Rows are numbered. After the first three, each row is followed by the numbers of the two nearest rows among all rows above it, by straight-line distance, nearest first.
1: [ 0.08 -1.03 -1.30  1.17  4.65  0.00  1.22  0.81 -1.80 -0.68  2.59 -0.34
  3.61 -0.13  0.79  0.29]
2: [ 0.39  0.10  1.14  0.45  4.36 -1.05  1.47 -0.29 -1.61  0.34 -0.64 -1.36
  0.14 -0.87  1.03  0.73]
3: [-0.66 -0.11 -2.68  1.24  5.48  0.27  1.42  0.44 -1.43 -0.14  3.40 -0.13
  4.67 -0.73  0.68 -0.60]
4: [-9.30 -0.40 -3.99  0.22 -3.44  2.77  0.15 -0.18 -0.58 -2.12  7.96  0.89
  3.72 -1.08 -0.39  0.64] => 3 1
5: [-8.18  1.28 -4.95  0.03 -1.25  2.05  0.28 -1.01  0.02 -0.33  4.77 -0.13
  1.06 -2.10 -0.52 -0.27] => 4 3
6: [ 1.04 -0.88 -1.28  1.08  4.12 -0.12  0.84  0.76 -0.95 -0.43  2.09 -0.05
  2.96  0.20  0.51 -0.17] => 1 3
7: [-1.92  0.11 -1.92  0.81  4.16  0.61  1.30  0.89 -1.70 -0.61  3.82 -0.14
  4.70 -0.22  0.66 -0.51] => 3 1
8: [-8.17  1.56 -5.96  0.36 -0.36  3.04  0.55  0.31 -0.64 -0.89  7.84  0.62
  5.86 -1.21 -0.37 -1.33] => 4 5
9: [-1.43 -1.45 -3.47  1.83  6.33  0.05  1.52  0.48 -1.71 -0.92  4.89 -0.38
  4.27 -0.82  0.86  0.15] => 3 7
10: [ 0.79 -0.67 -1.83  1.03  4.27  0.00  0.71  0.55 -0.58 -0.06  1.91 -0.17
  2.41 -0.15  0.41 -0.49] => 6 1
11: [-2.98  0.05 -3.32  0.93  3.79  0.98  0.96  0.12 -1.00 -0.53  4.33 -0.23
  3.30 -0.97  0.24 -0.28] => 7 3
12: [ 1.08 -1.13 -0.87  1.08  4.19 -0.21  0.80  0.85 -1.29 -0.60  2.36 -0.19
  3.43  0.32  0.73  0.17] => 6 1
13: [-5.25 -0.60 -2.63  0.84  0.78  0.78  0.94 -0.14 -1.02 -0.80  4.06 -0.13
  2.37 -0.95  0.23  0.33] => 11 5
14: [-3.72  1.95  0.36 -1.06 -3.97  1.06 -0.07 -0.57  0.08  0.23  0.28 -0.05
 -1.27 -0.86 -0.33 -0.05] => 13 5
15: [-4.06  2.84 -1.34 -1.13 -2.81  1.32 -0.40 -0.84  1.07  1.18 -0.02 -0.08
 -1.59 -1.02 -0.89 -1.41] => 14 5
16: [-2.02 -0.31 -0.58  0.88  3.60 -0.83  1.60 -1.00 -1.46  0.03  0.59 -1.58
  0.10 -1.95  0.94  1.40] => 2 10
17: [-3.82  0.13 -2.64  0.60  2.12  0.90  0.79 -0.50 -0.75 -0.38  3.26 -0.31
  1.65 -1.27  0.27  0.03] => 13 11
18: [-4.53  4.23  0.87 -1.44 -0.66  0.68  0.79 -1.05 -0.41  1.87 -1.55 -1.28
 -1.56 -2.02 -0.12 -1.24] => 15 14
19: [-1.34  1.50  0.13  0.50  5.23 -0.94  1.84 -0.82 -1.69  0.92 -0.67 -1.88
 -0.51 -2.10  1.05  0.53] => 2 16
20: [-4.86  1.97 -1.36 -1.01 -3.86  1.65 -0.50 -0.49  0.78  0.37  1.35  0.41
 -0.28 -0.70 -0.93 -0.72] => 15 14
21: [-1.08  0.89  0.40  0.61  5.62 -0.75  1.81 -0.33 -1.96  0.51 -0.13 -1.58
  1.18 -1.39  1.11  0.48] => 19 2
22: [-1.81 -1.43 -1.07  0.64 -0.04  0.78  0.25  0.73 -0.78 -1.51  4.14  0.69
  3.51  0.33  0.20  0.63] => 13 17
23: [-2.87  1.11 -2.24 -0.45 -1.87  1.85 -0.48  0.46  0.68 -0.13  3.06  0.98
  2.59  0.34 -0.84 -1.67] => 20 22
24: [-3.10  1.79  0.84 -0.22  2.21 -0.38  1.47 -0.99 -1.32  0.77 -0.82 -1.60
 -1.02 -2.04  0.68  0.51] => 19 16
25: [-5.74  4.30 -1.41 -1.60 -3.40  2.23 -0.03 -0.19  0.29  1.21  1.51  0.13
  1.11 -0.84 -0.80 -2.45] => 20 15
26: [-0.37 -0.02 -2.02  0.58  2.34 -0.08  0.32 -0.17 -0.01  0.15  1.21 -0.30
  0.50 -0.71  0.10 -0.36] => 10 6
27: [ 1.42 -0.70 -0.31  1.08  5.68 -1.43  1.43 -0.44 -1.24  0.50 -0.86 -1.39
 -0.29 -1.20  1.05  0.82] => 2 21
28: [ 0.15  0.92 -1.09  0.31  2.64  0.17  0.48  0.24 -0.39  0.38  0.95 -0.34
  1.51 -0.21  0.19 -0.99] => 26 10
29: [-0.92 -1.08 -1.95  1.72  7.14 -0.78  1.92 -0.31 -1.80 -0.37  2.37 -1.29
  1.83 -1.74  1.29  0.93] => 1 9
30: [-1.29 -0.92 -1.21  0.49 -0.20  0.66  0.25  0.38 -0.53 -0.93  2.49  0.35
  2.16  0.12  0.19  0.36] => 22 26
31: [-9.04  3.79 -2.63 -0.90 -2.22  2.41  0.61 -0.76 -0.47  0.34  3.54 -0.29
  1.09 -2.00 -0.49 -1.15] => 5 25
32: [-2.02 -0.45 -4.99  1.67  5.49  0.30  0.94 -0.36 -0.56 -0.14  3.76 -0.57
  1.93 -1.49  0.35 -0.19] => 11 9
33: [ 7.36  2.28  2.69 -0.48  5.32 -2.21  0.46 -0.20  0.46  2.79 -7.12 -0.87
 -3.23  0.08  0.27 -1.78] => 27 2
34: [-5.74  2.11 -2.47 -0.64 -2.44  1.37 -0.13 -1.11  0.58  0.48  1.64 -0.14
 -1.02 -1.56 -0.77 -0.72] => 20 15
35: [-4.61 -0.25 -1.37  0.78  3.39 -0.28  1.68 -1.03 -1.64 -0.38  2.54 -1.31
  0.53 -2.16  0.92  1.30] => 16 17
36: [-2.73  1.56  0.33  0.12  3.41 -0.43  1.75 -1.09 -1.66  0.86 -0.58 -1.84
 -0.63 -2.17  0.88  0.57] => 24 19
37: [ 0.93 -1.51 -0.82  1.43  6.43 -1.33  1.47 -0.42 -1.38 -0.12  0.33 -1.25
 -0.33 -1.15  1.06  1.21] => 27 2
38: [-3.78  0.10 -2.02  0.70  2.13  0.56  0.73 -0.23 -0.75 -0.47  3.27 -0.25
  2.03 -1.07  0.29  0.26] => 17 13
39: [-0.11  1.24  2.02  0.04  3.44 -0.83  1.62 -0.03 -1.89  0.69 -1.05 -1.43
  0.57 -0.87  1.01  0.10] => 2 21
40: [-0.04  0.09  2.27 -0.03  0.60 -0.96  0.98 -0.59 -1.08  0.13 -1.56 -0.98
 -1.10 -0.76  0.73  0.99] => 39 2
41: [-1.05  0.97  0.25 -0.31 -0.41  0.54  0.27  0.17 -0.48  0.05  0.48 -0.07
  1.12  0.05  0.07 -0.23] => 30 28
42: [-8.27 -0.79 -3.63  0.26 -4.75  2.72 -0.09 -0.01 -0.53 -2.26  7.24  1.15
  3.37 -0.61 -0.40  0.95] => 4 5
43: [-8.30  3.11 -3.26 -0.63 -2.14  2.41  0.29 -0.83 -0.14  0.59  3.60 -0.14
  1.13 -1.80 -0.72 -1.23] => 31 5
44: [-1.21 -1.10 -2.51  1.11  2.63  0.53  0.65  0.61 -0.87 -0.95  3.92  0.41
  3.55  0.10  0.33  0.06] => 7 11
45: [-0.60  3.10 -0.81 -0.89 -0.55  1.25 -0.12  0.51  0.49  1.29  0.45  0.18
  1.53  0.06 -0.68 -2.63] => 41 28
46: [-3.28 -0.02 -2.98  0.81  2.23  0.64  0.78 -0.40 -0.58 -0.20  2.93 -0.41
  2.01 -1.35  0.22  0.12] => 17 38
47: [-6.72  1.82 -2.08 -0.25 -1.44  1.39  0.59 -1.10 -0.30  0.13  2.39 -0.61
 -0.24 -1.88 -0.18  0.01] => 34 43
48: [-8.50  0.85 -6.22  0.81  0.96  3.03  0.98  0.75 -1.12 -1.43  9.72  0.54
  7.23 -1.01 -0.35 -1.13] => 8 4
49: [ 3.12  4.84  1.41 -0.79  5.21 -0.80  1.15 -0.20 -0.13  3.39 -4.95 -1.89
 -1.45 -1.21  0.10 -3.08] => 33 39
50: [-3.85  2.51 -3.13 -0.50 -1.39  2.09 -0.04  0.40  0.26  0.18  3.82  0.54
  2.90 -0.45 -0.75 -1.99] => 23 25
51: [-2.35  1.83 -0.14 -0.38 -0.12  0.69  0.50  0.04 -0.67  0.25  0.71 -0.34
  1.14 -0.53  0.10 -0.67] => 41 45
52: [ 0.21  0.11  0.56  0.80  4.30 -0.54  1.82  0.33 -1.94 -0.08  0.95 -0.83
  2.16 -0.65  1.09  0.07] => 21 2
53: [-1.38 -1.59 -3.39  1.83  5.27  0.34  1.18  0.70 -1.45 -1.12  5.13 -0.05
  4.02 -0.38  0.71  0.18] => 9 3
54: [-6.42  0.09 -3.66  0.78  1.72  1.24  1.24 -0.58 -1.22 -0.91  5.13 -0.47
  2.70 -1.86  0.34  0.69] => 13 17
55: [-2.18  1.21 -0.70 -0.11  1.25  0.09  0.37 -0.96  0.14  1.01 -0.95 -0.84
 -1.71 -1.54 -0.01 -0.25] => 24 36
56: [ 0.47 -0.29  0.39  0.94  5.42 -1.22  1.37 -0.59 -1.39  0.23 -0.29 -1.45
 -0.48 -1.16  1.01  0.99] => 27 2
57: [-0.08 -0.42 -1.45  1.46  7.17 -1.08  1.78 -0.43 -1.66  0.18  0.48 -1.55
  0.87 -1.72  1.17  0.67] => 37 29
58: [-1.69 -0.53  1.49  0.16  0.69 -0.51  0.87 -0.41 -1.36 -0.62  0.39 -0.62
 -0.15 -0.75  0.71  1.51] => 40 41
59: [-0.65 -0.23 -2.75  1.55  4.83  0.15  1.03  0.34 -0.91 -0.14  2.79 -0.31
  2.89 -0.63  0.46 -0.63] => 3 10
60: [ 2.94  0.45  0.39  0.57  4.86 -0.87  0.91  0.40 -0.82  0.73 -1.14 -0.77
  1.13  0.00  0.54 -0.69] => 27 2
61: [-5.44  2.01 -0.48 -1.05 -4.93  1.69 -0.39 -0.47  0.28 -0.10  1.35  0.32
 -0.01 -0.67 -0.69 -0.45] => 20 14
62: [ 1.59 -3.33 -2.26  2.06  4.73 -0.27  0.77  0.79 -1.02 -1.59  4.07  0.37
  3.81  0.51  0.75  0.98] => 12 1
63: [-7.30 -1.31 -1.54  0.08 -5.14  2.20 -0.17  0.12 -0.73 -2.44  6.05  1.18
  2.87 -0.05 -0.26  1.63] => 42 4
64: [-6.41 -0.38 -3.56  0.23 -3.37  1.76 -0.31 -0.52  0.22 -1.21  4.44  0.70
  1.22 -0.83 -0.72  0.03] => 5 63
65: [-6.92 -0.15 -7.14  1.32  1.71  2.50  0.48  0.01 -0.26 -1.09  8.30  0.69
  4.83 -1.43 -0.34 -0.98] => 8 48
66: [-3.69  0.65 -0.87 -0.53 -2.31  0.55 -0.24 -1.06  0.58  0.32  0.07 -0.25
 -2.03 -1.09 -0.43  0.27] => 14 15
67: [ 1.73 -0.82 -0.66  0.99  4.22 -0.33  0.92  0.78 -1.09 -0.31  1.53 -0.37
  2.83  0.23  0.71 -0.10] => 6 12
68: [ 1.80 -1.71 -2.44  1.91  8.07 -1.55  1.40 -0.49 -1.00  0.12  0.88 -1.18
  0.43 -1.53  1.00  0.72] => 37 57
69: [-6.55  1.40 -1.18 -0.72 -4.42  1.91 -0.11 -0.31 -0.16 -0.74  3.74  0.59
  1.30 -0.64 -0.45  0.12] => 61 64
70: [-4.19  1.56 -0.81 -0.26 -0.35  0.66  0.61 -0.75 -0.49  0.19  0.76 -0.41
 -0.33 -1.38 -0.05  0.26] => 51 66
71: [-0.71 -3.00 -1.23  1.62  3.61 -1.16  0.91 -0.93 -0.78 -1.00  1.09 -0.84
 -0.90 -1.44  0.95  2.61] => 16 37
72: [-0.49 -1.48 -4.21  2.13  7.29 -0.05  1.44  0.20 -1.35 -0.63  4.32 -0.72
  3.21 -1.16  0.84  0.08] => 9 53
73: [ 0.57 -1.40 -1.07  1.37  4.80 -0.21  1.15  0.75 -1.75 -0.92  2.71 -0.22
  3.81 -0.10  0.88  0.56] => 1 12
74: [-2.12 -1.77  0.56  0.49  0.40 -0.26  0.88 -0.12 -1.76 -1.59  2.26 -0.35
  1.17 -0.55  0.88  2.05] => 58 30
75: [-6.19  1.61 -5.91  0.47  1.37  2.32  0.61  0.10 -0.27 -0.18  5.67  0.28
  3.79 -1.46 -0.45 -1.84] => 65 8
76: [ 0.93 -0.37  2.41  0.28  2.92 -1.42  0.90 -0.27 -1.12  0.12 -2.03 -1.05
 -0.91 -0.41  1.01  1.17] => 40 2
